Here is a tiny trained network, its code and every weight. The questions are about switching its units off for an input and a class, where a switched-off unit gives its printed mean instead of its output.

import numpy as np


def w(rows, s, z=0):
    codes = np.array(rows[::2]) - 128.0
    scale = np.full(codes.shape[1], s)
    scale[-1] = z or s
    return codes * scale


def norm(h):
    return h / np.sqrt((h * h).mean(-1, keepdims=True) + 1e-5)


def f(y):
    return np.maximum(y, 0)


def log_softmax(a):
    a = a - a.max(-1, keepdims=True)
    return a - np.log(np.exp(a).sum(-1, keepdims=True))


def net(x, mask):
    res = np.array(x, float).reshape(1, 3) / 4 @ E
    u = 0
    for l in range(2):
        y = f(norm(res) @ A[l][:, :-1].T + A[l][:, -1])
        res = res + np.where(mask[u : u + 4], y, B[l][:, -1]) @ B[l][:, :-1]
        u += 4
    return log_softmax(norm(res)[-1] @ U[:, :-1].T + U[:, -1])


A, B = {}, {}
E = w([
[56,179,193,67,38],'x0',
[119,3,178,181,100],'x1',
[26,152,94,233,41],'x2',
],0.0061)
A[0] = w([
[81,202,14,41,87,193],'0.n1',
[130,96,191,157,100,21],'0.n2',
[105,200,72,31,173,108],'0.n3',
[80,144,190,2,94,253],'0.n4',
],0.0072,0.0021)
B[0] = w([
[25,102,188,120,105,242],'0.n1',
[135,80,195,99,99,159],'0.n2',
[143,49,187,103,149,239],'0.n3',
[117,115,9,169,84,255],'0.n4',
],0.013,0.0051)
A[1] = w([
[139,164,181,101,90,4],'1.n1',
[94,62,244,162,130,111],'1.n2',
[152,127,84,173,219,120],'1.n3',
[19,75,127,158,39,172],'1.n4',
],0.011,0.0039)
B[1] = w([
[123,138,97,151,94,128],'1.n1',
[123,213,192,61,145,192],'1.n2',
[4,112,132,181,97,161],'1.n3',
[31,90,161,39,166,250],'1.n4',
],0.014)
U = w([
[111,122,241,6,172,222],'0',
[82,1,120,57,186,237],'1',
[2,93,80,146,115,252],'2',
[69,155,141,124,82,212],'3',
[158,110,33,122,72,4],'4',
[150,171,95,208,33,4],'5',
[193,215,110,166,101,4],'6',
[239,183,47,178,91,4],'7',
],0.0087,0.0039)

Each question gives the input, the list of numbers given to net, and the class t.
The units are the neurons (one row each of A and B). Each row of codes is followed by its name. A weight is (code - 128) times the scale printed after its matrix; where a second scale follows, it is the last column's (A, B and U).
mask holds one flag per neuron, layer by layer. A switched-off neuron (its flag False) gives its mean, the last column of its row in B, instead of its output. The means were averaged over made-up inputs and are rounded, as every weight is.
A unit's drop is (log p(t) with every unit on - log p(t) with that unit switched off) / (log p(t) with every unit on - log p(t) with every unit switched off).
The circuit of an input: a set's keep is (log p(t) with only the set's units on - log p(t) with every unit switched off) / (log p(t) with every unit on - log p(t) with every unit switched off). Starting from all 8 units, units are removed one at a time, each time the one whose removal leaves the highest keep (on an exact tie, the one counted first), for as long as the keep stays at least 0.8.
circuit, biggest first: the units of the circuit, biggest drop first
most important unit: the unit with the biggest drop
k most important neurons: the k neurons with the biggest drops, biggest first
k most important neurons of layer l: the k neurons of layer l with the biggest drops, biggest first
drop when u is switched off: that unit's drop, to one decimal
input [-4,8,1], class 0: most important unit	0.n4
input [-4,1,0], class 2: 3 most important neurons	0.n1, 0.n3, 1.n3
input [-2,4,3], class 0: circuit, biggest first	0.n4, 1.n2
input [-6,-1,-2], class 2: circuit, biggest first	1.n3, 1.n4
input [-7,4,-6], class 2: circuit, biggest first	1.n3, 0.n3, 1.n4
input [1,-2,-7], class 1: 4 most important neurons	0.n4, 1.n2, 0.n3, 1.n4
input [-3,7,2], class 0: 2 most important neurons	0.n4, 1.n2
input [-3,4,2], class 0: 3 most important neurons	0.n4, 1.n2, 0.n2
input [-4,8,-1], class 0: 2 most important neurons	0.n4, 1.n2
input [-6,-4,-1], class 2: 4 most important neurons	1.n3, 1.n4, 0.n1, 0.n2
input [-7,4,-4], class 2: 4 most important neurons	1.n3, 0.n3, 0.n1, 1.n4
input [-1,7,1], class 0: 2 most important neurons of layer 1	1.n2, 1.n3
input [-8,1,-1], class 2: 3 most important neurons	1.n3, 1.n4, 0.n3
input [-6,-2,1], class 2: drop when 1.n3 is switched off	0.4
